What can hang from each mark:
K_138: K_54 K_407 K_519 K_564
K_245: K_309 K_407 K_485 K_808
K_375: K_407
K_519: K_54 K_485
K_54: K_245
K_407: K_519
K_808: K_245 K_407 K_485 K_519
K_485: K_519 K_564
K_564: K_375
K_309: K_138 K_245 K_375 K_407 K_485 K_808

Each row is shifted at random along 7 fixed directions that mean nothing.
Known rows, with every way that one mark hangs from another:
(K_407 (K_519 K_54 (K_485 K_564))): [ 27.7 -45.7 -10.9 -31.5 -25.7 -49.5  39.2 -16.9  31.4  -9.8   5.2 -13.1
  30.0 -36.1 -16.5  14.8   9.7  46.0  -8.6   4.6  20.7   3.8  29.6 -10.3
  60.1  10.0  22.2 -15.8  11.8   6.7 -29.7 -20.3 -15.4  10.9  12.2 -26.0
   8.4  11.5   7.4  12.8  32.1]
(K_138 (K_54 K_245) (K_519 K_485)): [ 34.5 -24.8  -3.1 -41.0  -6.3 -37.5   9.2 -13.6  -8.8 -30.6 -11.8   1.7
 -28.2   9.2 -12.1  -3.4   9.1 -25.6   3.2  -5.6  19.0  -5.2  25.3  10.6
  52.6 -29.1 -31.1 -25.6 -15.8  33.4  13.6  -9.7  29.4  16.9  38.2  -3.5
  14.3   9.8  -2.5  -2.8 -12.0]
(K_309 (K_138 K_407 K_564) (K_245 (K_808 (K_485 K_519))) K_375): [  1.3  25.2  32.4 -20.9  41.9  -9.7  -9.3   4.8  -0.7 -35.9 -44.3 -35.5
 -38.0   8.4  10.4 -12.7 -40.2 -43.0  11.2 -13.4 -16.2  47.1   2.7  36.1
 -24.0   0.6  -1.4   9.8  23.0  -5.9  20.7  25.3  13.0  14.2  11.5   4.8
  -1.1  38.6  14.3   9.2  -7.1]
(K_309 K_245 K_375 (K_808 (K_485 K_564))): [ 20.9   0.3  -1.7 -62.1 -19.9  31.9  17.2  50.1  31.1   9.9   6.1   3.8
   6.5  -1.2  -1.9  39.5 -14.3 -15.0  11.2   4.4  34.4  11.8  10.2  28.1
  13.1   3.6  16.2   7.6  -3.3 -13.6  25.0 -31.0  27.6  -5.4  10.8 -22.6
 -10.7  12.7 -17.3  18.9 -28.0]
(K_407 (K_519 (K_54 K_245))): [ -8.9 -17.1   8.2   6.8  18.5  37.0   2.7  -4.9  11.1   5.8 -15.6  18.9
  -6.4  26.2 -16.4  38.5   2.3  -8.5  13.4  -5.9  13.1  18.9 -16.1   0.4
  22.5  12.9 -26.4 -27.3 -12.3  27.4  -0.9 -10.1   5.1  50.9  24.7   6.0
 -11.2  -3.5  12.0   1.6 -11.0]
(K_54 (K_245 (K_309 K_375) (K_407 K_519) K_485 K_808)): [ 20.6 -17.8  32.7   9.4  11.8 -35.5  -8.9 -19.6  28.2 -27.9  -7.8  -6.5
  44.2  12.2  -2.6   3.6 -17.7 -11.6   3.0  10.5 -18.9   2.2  -2.3 -25.1
   5.5  -6.6 -23.2  20.7  21.4  47.3  23.5  45.8   6.9  16.3  -3.3  24.4
  13.8 -21.7  22.4 -10.2  29.1]
(K_309 (K_138 K_54 K_407) K_245 K_375 (K_485 K_564)): [-43.3  11.8  12.0 -38.9  36.1  71.9   4.0  28.9   1.5  16.7 -18.5   6.7
 -54.0  -0.7  -2.3   5.1 -48.2 -24.9  -8.8 -39.8 -10.4  -4.8 -26.1 -11.3
 -14.1   3.8  29.3  36.7  41.0 -16.8  37.7   4.3  46.8 -36.6 -22.3  -3.4
 -11.8  21.5 -38.7 -17.9   2.7]
(K_564 (K_375 (K_407 K_519))): [  7.7 -31.9   4.5  40.0  23.4 -34.6   3.2 -40.6  27.0 -15.5 -15.9  -8.9
  11.3 -21.5 -27.4  20.6   6.7   8.5 -14.2 -20.4 -24.4   6.4 -13.0 -15.1
  18.8   2.8   2.3   0.5  -7.9  18.8 -22.5 -21.3 -33.4  17.0  14.3  -4.5
  25.6   3.7  24.3  17.4  18.1]
(K_309 (K_808 K_407 K_519)): [ 28.5   2.4 -14.7  -8.4 -35.9   4.0 -18.6  24.8   2.3  -4.0  -5.3   5.9
   7.5  22.0  11.0  20.2  34.5 -17.6  36.2  11.0  63.5   2.9  -5.0  14.9
  13.8   4.9 -38.9  10.6 -19.4   1.6  -1.1 -63.3  10.0  -0.5   8.5  -5.2
  -6.0  -6.4  32.0  20.5 -39.0]
(K_519 (K_54 (K_245 (K_309 K_375) K_407 K_808)) (K_485 K_564)): [ 18.9  20.6 -31.1  25.4 -55.5   9.9 -12.6  21.8 -20.1   6.9  54.1  17.3
  35.3  28.9  35.3 -14.9  30.4   6.3 -13.5  50.9  28.7 -41.7  12.3   2.4
 -23.1 -27.9  15.0 -24.0  -9.2  -4.2 -25.0 -45.0 -18.2 -15.0 -15.2 -25.5
 -28.4 -42.1 -28.2  32.5 -25.1]
(K_808 (K_245 (K_309 K_407) (K_485 (K_564 K_375)))): [ -4.9  41.9  -6.5   2.3  13.5  39.1 -15.3  32.6 -35.3 -28.6  32.7 -24.8
 -32.2   5.9  34.9 -15.5  -3.4 -30.5  -3.7  -3.2  -1.8   9.2  -5.7  25.4
 -18.6 -50.7   8.3 -29.6 -50.0 -21.6   7.7   8.8   7.8  18.7   5.4 -27.6
  -2.9 -24.0 -47.4  -6.8 -35.7]
(K_309 (K_138 K_54) (K_245 K_808) K_375 (K_407 K_519) K_485): [-32.0  -6.0  16.2 -20.2  33.8  28.7  13.1   2.3   9.5  -0.6 -44.4  -0.1
  16.7   8.2   5.8  26.5 -42.0 -14.7  -1.2 -15.2  -0.2   6.5 -18.2  24.4
 -53.3  44.5  18.9   6.3  21.6  -9.7  11.2  14.8 -18.4  -3.5 -33.9  14.0
  32.4  34.8   2.2  -8.4  32.0]
(K_309 K_138 K_245 K_407 K_485): [-21.2   8.0   7.0 -20.9  49.0  56.8   7.7  24.5  -4.0   7.6 -16.2   3.4
   6.3   8.2  -4.5  15.1 -28.8 -43.4   1.2 -29.3   7.1   2.7 -19.1   9.8
 -15.1 -10.2  21.2 -13.9  17.1   3.3  32.4  -0.1   6.6   5.9 -16.1  -4.6
  14.7  20.0 -14.7  -5.3  10.9]
(K_564 (K_375 (K_407 (K_519 K_485)))): [ 28.2 -43.5  23.9  27.1  43.7 -47.4  -3.5 -51.1  31.8 -20.7 -18.1 -16.0
   3.1   2.3 -33.5   4.5  -4.4   6.9 -21.0 -41.0 -18.9  29.7  17.1  -6.7
  47.9  -2.9   6.7  12.9   9.5  50.2   1.3  -2.7 -27.2  28.7  24.3  13.0
  23.0   6.2  31.9   6.4  18.3]
(K_407 (K_519 (K_54 (K_245 K_309)) K_485)): [ 14.0 -25.4  -8.0  -9.2 -10.3  -6.4  -3.4  -0.6   6.4  15.1  18.7  18.0
  18.3  29.6 -10.4  11.8  23.2   8.9   2.2   4.7  30.7  -1.7  17.8 -14.3
  46.2  -4.5 -14.4 -11.8  -0.6  44.4   8.6  -6.6  12.5  21.8  16.2   9.3
  -6.5 -28.1  -0.4  -4.2  -2.9]
(K_564 (K_375 (K_407 (K_519 (K_54 (K_245 K_309)) K_485)))): [ 26.2  -1.8  -3.7  14.2 -17.0  30.2 -22.2   9.8 -22.6  22.8  22.4  14.7
  -9.5  39.6  10.2   7.4   9.3   1.9  -7.7   3.3  33.8  27.3  31.0  30.0
  -4.3  -7.1 -24.9 -21.5 -50.6  11.6 -21.9 -25.6  -9.6  36.0  21.6   7.7
  -2.0  -8.2 -22.0   0.8 -34.0]
(K_485 (K_519 (K_54 K_245)) K_564): [ -4.1   0.3  -3.6  -8.2  -3.3  11.6  -4.2  -3.5  -8.7  -3.3  -4.0   6.8
 -38.5  20.2 -26.1  -6.6  24.5 -13.7   6.7  -2.4 -11.5 -19.4  -1.7 -37.8
  48.5 -15.1 -11.8   7.8  19.3   6.7  24.8  11.5  51.2 -14.9  21.6  -2.5
 -52.9 -12.5  10.2  -7.4 -14.0]
(K_485 (K_519 K_54) (K_564 (K_375 K_407))): [ 27.6  -9.4   0.0  18.2  -7.8  25.5 -18.0 -14.5 -16.9 -35.9  -1.4 -23.8
 -54.6  24.2 -12.3 -13.4  16.6  -8.3 -29.2 -28.2 -11.8  12.5  19.2   3.8
  37.1 -42.2  -2.2   8.6 -23.2  -5.9  -6.5 -24.1  23.4   1.7  25.2 -27.8
 -42.8  -9.6  -0.3   0.2 -32.9]
(K_519 (K_54 (K_245 (K_309 K_407))) (K_485 K_564)): [ 34.7  25.9   0.7 -62.0 -18.6  40.9  11.9  40.5 -45.8 -10.1   5.6 -33.9
 -27.5  -6.5  21.5 -21.9 -32.0 -13.8   5.8  10.6  24.4  44.8  41.8  48.3
   0.9 -36.3 -18.4 -60.7 -53.6 -29.4 -13.0  12.0  24.6  40.0  34.2 -14.6
   3.8  24.7 -36.0 -17.8 -13.2]
(K_54 (K_245 (K_309 K_375) (K_485 K_519 K_564) K_808)): [  5.0  29.9  26.0   4.9  23.6 -36.4 -19.6  -5.4   2.2 -21.7  -4.0  -5.1
  13.1  16.5  -3.0 -14.4   5.7  -9.9   9.7  25.0 -22.4 -14.8   3.6 -20.3
 -25.3   9.6   8.4  -5.1  31.4  13.9  24.5  41.9  15.4   5.9  -4.7  11.6
  -1.9  -6.5   7.3   2.2   6.6]
(K_309 K_138 K_375 (K_808 K_407)): [ 26.4 -24.9 -19.4 -53.4 -43.1  38.2  28.7   1.0  26.5 -15.4 -14.5 -12.5
  -8.3 -24.6  -1.8  -0.8  -5.0 -28.5 -25.9 -53.3  -3.8 -14.9 -14.7 -10.3
  48.4 -46.5  -3.3  54.4 -12.8   5.5  26.2 -29.1  43.1 -52.0  18.7 -17.1
 -12.2 -15.9  11.9 -15.9 -11.6]
(K_808 (K_245 (K_309 K_138 K_375) K_407 K_485) K_519): [ -7.9  13.8  22.6  -0.8  43.0 -23.9   4.8 -10.0  -4.8 -41.4  -4.4 -46.5
  -6.4   5.7  24.8 -26.7 -20.4 -35.0   8.7 -24.0 -44.7  -5.8 -18.1 -14.6
  15.5 -23.8  10.4  46.0  18.4  29.7  28.7  64.6  34.0   0.4  -3.4  18.4
   1.1 -26.1   2.8 -41.3  28.3]
(K_138 K_54 (K_519 K_485) K_564): [-28.8 -34.1  35.4  18.3  80.9 -36.3  -3.4 -41.0  46.0  -2.6 -22.5  20.7
 -32.6   4.9 -51.1   9.0 -17.3  18.9   0.7 -45.4  -6.0  14.0 -13.5 -21.7
  21.8  28.7  13.3   8.7  62.8  46.6  25.7  11.1   8.8  25.1 -13.7  16.5
  23.6  18.0  20.3  -7.0  19.8]
(K_808 (K_407 (K_519 K_54 (K_485 (K_564 K_375))))): [ -6.4  -5.6   9.2  10.3   7.6  35.2   5.4  -8.8   0.0   1.7  -1.7 -11.6
 -42.6  -3.7  11.2  -6.2 -17.7  22.9  -5.4 -40.9  -0.6  42.8   8.2  17.1
   6.8  10.3   1.9  10.1 -28.3  -8.6 -15.6  -1.2 -15.5  23.9   3.4  -0.1
  -6.8   9.3  -6.0 -16.0  -8.7]
(K_564 (K_375 (K_407 (K_519 (K_54 (K_245 K_309 (K_808 K_485))))))): [ -0.8 -12.2  -4.6  33.8 -15.8 -29.1 -15.1 -19.0   5.8  -1.9  10.6  -1.4
  26.1  -2.5  -2.0 -13.2  13.4  15.1 -17.1  11.3 -23.6   7.5  -4.0  -4.0
  -2.6 -12.6 -12.5  12.0 -20.4  24.1  -1.8  19.8 -27.8  -6.1   1.8  11.1
   4.4 -30.2   2.0   2.1   2.6]
(K_375 (K_407 (K_519 (K_54 (K_245 K_309)) (K_485 K_564)))): [ 25.9 -15.6  -4.3 -11.7 -11.8 -43.4 -20.5  -3.5  -7.8  -1.0   8.3 -16.3
   3.4  25.0 -17.6 -18.2  23.4   4.4 -10.3  32.4   9.2  11.0  39.3 -15.2
  61.3 -11.0  -7.1  -4.4  26.0  25.5  -5.2   3.2   6.8  15.3  30.4   2.4
 -15.8  -9.1  14.0  21.2   7.3]
(K_485 (K_519 (K_54 K_245)) (K_564 (K_375 K_407))): [ 25.3  10.8  11.8  22.4 -13.1  56.7  -7.2  11.4 -11.1  -3.9   9.1   3.1
 -32.7  26.5  -6.6  20.7   2.1   0.6 -12.3   3.5  12.8  22.9  17.6  19.0
 -15.9 -15.0  -9.0 -20.6 -37.5 -32.1 -35.8 -41.1   3.5  28.9  22.6 -29.6
 -38.8  18.3 -21.5   6.5 -36.6]
(K_407 (K_519 (K_54 (K_245 K_808)) K_485)): [-31.3  14.9  27.0  15.6  21.5  27.1  10.9  -2.0   2.7  57.4 -11.6  59.1
  26.9  -8.0  -6.2  32.7 -26.8  27.7  42.2  10.1  32.3  28.3 -15.0  18.1
 -58.6  71.3 -22.8 -40.0 -15.5  -5.7  -4.7  28.6 -27.4  34.0 -22.0  44.8
  20.0  28.7   1.3 -19.2   6.4]
(K_564 (K_375 (K_407 (K_519 K_54 K_485)))): [ 27.5 -48.9 -43.6  13.5 -60.7 -27.7  16.2 -31.0   1.0   4.8  32.6   9.6
  14.0 -26.1  -2.0  -8.1  33.2  31.7 -39.7 -20.4   3.0 -36.6  18.9 -13.4
  57.4 -31.4   4.4  17.9 -36.8   3.9 -21.7 -40.4 -23.1 -44.2   8.4 -13.7
   1.9 -28.9  -7.4  -1.6  -2.3]
(K_245 (K_309 K_808) K_407): [-13.6  12.6  31.9  19.4  29.1  60.7 -18.6  30.3  23.7  42.6  -0.2  43.7
  28.5   5.5 -20.7  43.9 -23.1   5.0  37.6  -8.4  48.7  30.0 -27.9  -7.1
 -58.3  22.9 -23.7  -6.0   4.5   0.5  15.0  -9.1  21.1  22.2 -44.3   9.7
  16.0   1.2  -0.2 -16.9  -1.0]
(K_309 K_245 (K_808 (K_519 K_54))): [-10.1  23.7 -20.5 -13.0 -17.5  28.3  24.5  15.4 -25.4 -11.3  -6.8  -0.3
  10.3  -9.3  27.2  21.4  -0.2 -11.3  22.8  17.0   8.9 -19.0 -22.1  33.0
  -3.1  -5.4 -15.6 -39.0 -58.6 -33.8  -6.2 -15.4  -9.1  11.5  -1.4  -6.8
   5.5  -1.8  -5.1  -7.3 -14.9]
(K_407 (K_519 (K_54 (K_245 (K_309 K_375) K_808)) K_485)): [-10.9  19.3  26.5 -15.2  25.2  15.6   0.1  -9.5 -25.3   8.7 -24.4   0.9
 -14.9  11.1  14.5 -11.5 -34.4 -10.2  19.1 -11.4 -18.9  32.7   4.9  32.8
 -23.8  28.5 -24.8 -18.1 -29.9  16.3  21.5  67.6  12.4  33.9  14.9  56.7
  15.3   2.4   5.6 -36.9  -1.4]
(K_375 (K_407 (K_519 (K_54 K_245) K_485))): [ 12.6 -18.9 -20.7   7.3 -36.8   3.9  17.8 -13.1 -15.7  -2.6  23.3   8.4
  16.0 -18.1   6.6   3.1   9.1  11.3 -19.9  -1.3  -1.6 -14.6   9.8   8.3
  40.1 -37.3 -14.1 -28.3 -45.7 -10.2 -23.3 -17.4 -27.1  10.9  21.8 -12.8
   4.2 -14.2 -11.9 -10.4   1.2]
(K_309 K_138 (K_245 K_485) K_407 (K_808 (K_519 K_54))): [-15.5  13.7 -28.6  -7.0  -3.7   0.1   2.1   9.3 -12.8  17.0 -14.9   8.1
  38.5  18.8  16.7  -6.5  12.8  -8.5   6.3  27.6  21.1 -38.7 -13.3   3.9
 -23.8  25.5   7.0  -1.8  16.2 -14.8   8.4  -8.6 -28.7 -32.1 -37.2   9.1
  17.0  10.0  14.1   3.6  12.9]
(K_309 K_407 (K_485 (K_519 K_54) (K_564 K_375)) K_808): [ 27.7  -6.8  22.6 -33.0  10.6   6.2  -8.9  16.4   3.6   8.5 -40.2 -16.5
  -5.7  24.1 -18.2   6.3  -8.9   5.9   4.4   0.7  28.6  40.9  44.8  30.0
 -42.0  50.7   6.2  14.4  35.4 -24.8  -1.2 -11.4   3.4  -5.7  -6.1  10.3
   4.7  63.6  32.7   8.4   1.0]
(K_519 (K_54 (K_245 K_309 K_407 K_808)) (K_485 (K_564 K_375))): [ -4.5  34.3   2.3  22.8  -6.5  23.2 -23.9   7.4 -26.2  28.3  23.1  23.0
 -17.3  22.8  12.2 -36.4  -3.6  -2.3   8.0  14.6   3.4   3.6   3.9 -11.2
 -30.7 -12.2 -10.9   0.6  -6.9  11.8  14.5  29.6  13.9 -17.3 -17.6  20.8
 -32.4 -21.4 -22.1  -2.2 -23.6]
(K_375 (K_407 (K_519 (K_54 (K_245 K_808)) (K_485 K_564)))): [ 14.9 -25.3  14.0  26.2 -22.3 -10.4  28.5 -22.1  36.0  -8.4  22.7  13.6
  63.1 -27.1 -14.4  26.5  -8.2  51.7 -26.3  19.4   2.6   5.0   8.3  -3.2
  13.8  -7.7  16.8 -24.8  -3.1 -14.7 -39.9 -17.0 -56.6  21.7  -5.6 -26.4
  -4.4   2.2  -4.1   5.6  26.5]

Rows:
[-27.9 -12.2  21.5  37.9  40.4 -27.1   0.4 -19.6  16.3  14.4 -11.2  -5.0
  22.9 -14.1 -32.7   1.3  -3.6  36.0 -20.8  -0.5 -38.0 -24.9  -3.3 -27.4
 -27.4  52.1  56.8  30.0  77.1 -22.4 -10.4  -0.6 -22.4 -26.1 -31.8   9.9
  11.2  27.5  22.8   2.1  51.7] -> (K_309 (K_375 K_407) (K_485 (K_519 K_54) K_564))
[ -4.7 -17.8 -46.6   8.6 -47.5 -49.1  -1.1 -25.7   7.6  11.7  14.3  25.8
  16.1  -2.0   5.3 -26.7  43.6   8.2 -21.4  20.3   6.9 -44.4  -3.9 -35.0
  36.9 -17.7  -1.2  11.7  39.4  17.8 -11.3 -28.6 -27.4 -51.3   2.0  -7.2
 -24.2 -23.9  19.1  38.1  -5.9] -> (K_309 (K_138 (K_407 (K_519 (K_54 (K_245 K_808)) K_485)) K_564))
[-19.3  45.2   5.8 -24.6  12.5 -35.4  -7.2   9.8 -43.3   4.7 -29.0 -13.0
 -29.9 -34.2  19.7 -27.4 -18.8 -29.2  55.4  35.0 -22.4  17.1  -1.7  -2.3
 -23.4  22.0 -40.6 -33.4  -1.3 -23.5  -1.8  73.1   6.0  23.7   9.6  22.5
  24.3  39.4   8.9   5.6  20.5] -> (K_54 (K_245 (K_407 K_519) (K_485 K_564)))
[ 30.7  -2.0  23.0 -40.9  -7.2  11.1  -1.2  35.5  24.4   2.0  -9.5 -27.7
  12.5  19.8  -3.2   5.5 -26.6  -1.9   4.2  27.2  13.5  46.7  26.8  18.9
 -10.1   6.7  -2.2  14.7  26.4   8.9   1.9   3.6  22.7  21.4  13.1  -3.0
  -9.1  16.8   6.4  11.8   4.9] -> (K_519 (K_54 (K_245 (K_309 K_375 (K_808 (K_485 K_564))) K_407)))
[ 28.1 -35.3  -6.2 -15.5  -7.9   9.5   7.6 -16.2  15.1 -12.5   6.3  -8.5
 -34.6  18.7  -4.7   3.2  11.5  15.1 -18.2 -40.6  12.5  24.2  32.0   9.3
  58.9  -9.7  11.0   5.8 -15.2  29.8  -2.7 -19.2   7.8  19.2  27.1 -15.3
 -24.6 -10.0  -3.6   3.0 -24.3] -> (K_407 (K_519 K_54 (K_485 (K_564 K_375))))
[ 58.0  -8.0 -30.0 -40.6 -78.9 -57.6   4.4   5.8 -29.6 -16.2   5.2 -24.9
 -13.7 -21.8  15.1 -36.6  24.4   5.3   4.3  38.3  28.6 -17.2  50.8 -12.2
  21.2 -16.4 -20.5   9.2 -11.3 -22.6 -23.6  -6.9  28.6 -47.2   5.7 -21.4
 -11.3  18.5  -4.9  17.4   0.3] -> (K_245 K_407 (K_485 (K_519 K_54) (K_564 K_375)))
[-15.3  21.9  36.5  31.6  58.2  31.2 -15.5  10.0  24.9   1.9  -8.6  28.0
  22.2  21.3  -9.0  34.1 -15.3 -14.7  30.5  -0.3  22.2  46.1 -31.2  27.7
 -44.2  12.5  -6.2 -52.4  -6.3  38.7  16.7  -2.9 -26.9  72.3   0.4   0.7
  11.5   2.8  -1.7  19.7 -21.2] -> (K_54 (K_245 (K_808 K_485)))
[-30.8 -15.4 -55.2  61.7 -37.6   3.6 -13.4 -19.0  -4.1  25.1  35.7  28.1
  -9.6  -8.6  -4.9  -3.4  58.7  29.2 -29.3  -4.2 -17.7 -60.4 -25.1 -39.8
  17.3  -4.3  21.6  19.9  -6.7 -18.5 -26.4 -49.6 -28.0 -53.3 -17.0 -25.1
 -26.7 -43.0  -6.5  24.0 -17.9] -> (K_485 (K_564 (K_375 (K_407 (K_519 K_54)))))
[  0.4  -3.0   2.2 -41.3   7.0  10.5   1.5  -1.8  10.9  -0.4 -18.5 -14.8
 -25.9   6.9  -4.8 -18.2  -0.4  -0.8 -21.0 -44.4 -12.8  14.5  18.2   2.3
 -11.1  -6.4  22.1  35.9  30.9  10.3  19.5  18.0  33.7 -21.0  -8.6  -2.0
  -7.5   9.6   6.0 -10.4  -3.6] -> (K_245 (K_309 (K_138 (K_564 K_375)) (K_485 (K_519 K_54)) K_808))
[-16.1  40.6  -5.0  -7.2  -3.1 -16.3  -6.1  34.5 -37.2 -24.9  18.6 -32.7
 -40.8 -13.9  39.1 -20.0   7.3 -30.7  54.9   6.6  -4.6  13.4  -9.7  19.3
  15.3 -23.0 -13.9  10.1 -21.1 -24.3   9.5  33.3  27.7   3.2   9.9 -10.3
 -26.3 -13.3 -10.2 -10.7 -20.1] -> (K_808 (K_245 K_407) (K_485 K_564) K_519)
[  9.2  12.4 -18.0 -33.0 -26.0  32.4   2.8  31.6  -0.7  24.1   5.1  20.2
  10.5 -13.8   5.4  24.1   6.2 -10.8  15.8  -4.5  30.8 -14.9 -10.7  14.5
 -25.4   5.8  -8.5 -10.8 -33.3 -11.8  10.3 -31.0  32.3 -14.8  -1.0  -0.6
  20.1 -11.0 -10.0  -2.0 -26.9] -> (K_245 (K_309 K_375 K_808))
[-10.7  14.8 -41.9 -22.3 -89.3  36.4  15.7  58.4 -36.6  17.1  54.7   9.2
 -14.6 -29.2  51.6   2.1  21.8   2.0  38.6   7.7  54.8 -15.8 -16.6  25.6
  20.3 -23.9 -33.8  29.1 -77.4 -50.7  -2.5 -24.1  31.9 -46.1  -2.2 -12.7
 -30.4 -34.5 -40.6 -36.0 -43.9] -> (K_808 K_245 K_407 K_485 (K_519 K_54))
[-20.6   9.8  -5.7  20.9  11.9 -16.7 -17.1   6.4  -7.7 -12.0   4.7 -19.3
   8.8  36.8  11.4  -3.2  28.9 -12.3 -12.3  23.4 -22.9 -32.2  -7.3  13.1
  11.8  17.0  39.2  41.5  49.3 -12.8   7.6 -19.3 -17.5 -25.4   1.7   9.1
 -27.7 -16.2  32.3  23.8 -11.5] -> (K_309 (K_375 K_407) (K_485 K_564) (K_808 K_245 (K_519 K_54)))
[-24.2  20.8 -36.0  -5.6 -31.7  -2.6   8.0   6.1 -17.7  18.2  28.2  15.1
  18.2 -14.3  20.1  -9.7  32.1  23.6  -1.2  18.5 -11.4 -33.4   1.0  -5.6
  -1.3  -8.1   9.2 -29.6 -16.4 -24.1 -10.1   6.5 -23.9  -5.8  -8.5 -11.8
   1.0 -27.3 -11.5  -3.1  -0.7] -> (K_407 (K_519 (K_54 (K_245 (K_309 K_808))) (K_485 K_564)))
[-27.3  13.4 -38.4  34.4 -40.0  38.1 -47.8  18.8 -55.8  -4.3  35.2  25.3
   5.6  34.5  47.9 -22.2  45.6 -20.8   7.7  -1.7  20.0 -34.2 -15.6   7.8
 -15.3 -40.4 -26.3  -6.6 -29.1   8.7  20.3  -1.7   6.2 -17.4 -38.1  -6.0
 -17.2 -75.7 -12.6  -5.0 -37.0] -> (K_245 (K_309 K_485) (K_407 (K_519 K_54)) K_808)
[ -3.9 -23.2  18.7  37.7  28.9  11.1 -18.3  -7.1  39.8  -9.9  10.2  21.0
 -36.7  23.6 -26.7  27.2  -4.5   7.6 -19.6 -16.4   4.1   5.2 -17.6 -22.6
 -13.4 -15.1 -14.9  12.7  14.9  19.0 -12.3 -48.3  14.0  17.4  -0.2 -17.8
  -0.7  -2.4 -19.0   5.7 -20.5] -> (K_138 (K_54 (K_245 K_309)) K_407 K_519 (K_564 K_375))
[  7.9 -11.0   4.5  -1.4 -16.5  25.8  -7.1   8.1  -3.7  -9.1  19.0  -3.8
 -28.9  12.6   4.8  10.8  -1.1  -1.6 -14.3   0.4  13.1  23.5  11.0  12.7
  37.5 -15.4  -8.4  17.4 -25.5 -10.0  -1.7   2.4  11.9   7.6  18.1 -10.6
 -32.9 -10.8 -19.4  -2.8 -29.5] -> (K_808 (K_245 (K_485 (K_564 (K_375 (K_407 (K_519 K_54)))))))
[ 21.9  -2.8  17.7 -16.3  -9.5  60.0   5.0  13.1   6.3   1.7  10.8   5.8
 -36.1  10.0   0.1  -4.2 -33.8  -9.0  -7.1 -14.5   4.2  24.4   7.7  -8.7
  14.6 -33.8 -19.4  10.3 -17.2  11.3  13.1  15.8  37.7   8.5  10.5  -7.8
 -35.1   2.2 -32.8 -15.2 -20.6] -> (K_519 (K_54 (K_245 K_407 (K_485 (K_564 K_375)))))
[ 49.4   6.6   8.0 -32.1 -31.3  -3.8  12.9  20.0  -6.5 -26.8  -5.1 -25.2
  21.2  -0.8  18.7   9.6 -13.9 -20.6  22.0  13.9  13.3   4.5  12.1  29.1
 -15.3  -6.4 -31.2  -4.8 -45.3 -10.2  -7.2  -3.1  25.3   3.7  25.7  11.1
   9.4   5.1   4.9 -19.1 -10.0] -> (K_54 (K_245 (K_309 K_375 K_407) (K_808 K_519)))
[ -9.2   8.2 -49.5 -39.7 -43.4  -0.1  -8.4  11.2 -36.1   9.5 -18.8 -17.3
 -14.2  -0.9  28.8 -27.8  33.1 -19.7 -22.6   3.7 -14.8 -27.3  16.8  29.0
  -6.5  12.8  24.8  16.9  18.2 -34.2 -13.5 -19.9 -11.6 -44.6   4.9 -11.1
  -0.5   9.7  17.9  31.7 -12.1] -> (K_309 K_138 (K_375 (K_407 (K_519 K_54))) (K_485 K_564) K_808)
[  6.4  13.8 -14.0 -23.6 -34.6  -4.6  12.3   1.4  -8.8  -7.5  29.7 -11.4
  -5.6 -36.1   3.1 -34.6   6.6  -3.6 -31.9 -18.4 -51.1 -56.2   6.2 -45.8
  13.8 -51.2  24.2  39.3   7.5 -30.0  12.4  33.0  42.1 -62.2  -5.0 -23.2
 -14.4 -19.3 -35.1 -39.3  18.9] -> (K_54 (K_245 (K_309 K_138 (K_375 K_407)) (K_485 K_519 K_564)))
[ 29.1   5.2   6.1 -25.7 -20.2  47.8 -16.7  31.2  -8.9  -2.0  12.6  12.4
  12.3   7.0  16.1   1.6 -20.8 -17.9   4.1 -15.7  42.6   6.6   4.0  27.5
 -30.1 -16.7 -21.8  -5.9 -40.1   1.4  32.3  -0.2  35.7  -9.5 -13.5   6.6
  18.8 -17.5 -23.7 -27.3 -29.6] -> (K_245 (K_309 K_375 K_407) K_485 K_808)
[-32.9  -9.4  23.3  71.8  58.3  31.5 -31.3 -21.2  30.7  12.7  -1.7  43.5
 -51.5  41.4 -38.5  29.8  -2.1  -3.0 -16.1 -24.5 -11.1   4.1 -34.1 -11.0
 -26.9  10.8  -5.4   6.9  20.1  17.6  -6.2 -39.0  -8.7  27.6  -3.7  -1.0
  -8.7   7.6  -4.2  17.7 -31.4] -> (K_138 (K_54 K_245) K_519 (K_564 (K_375 K_407)))
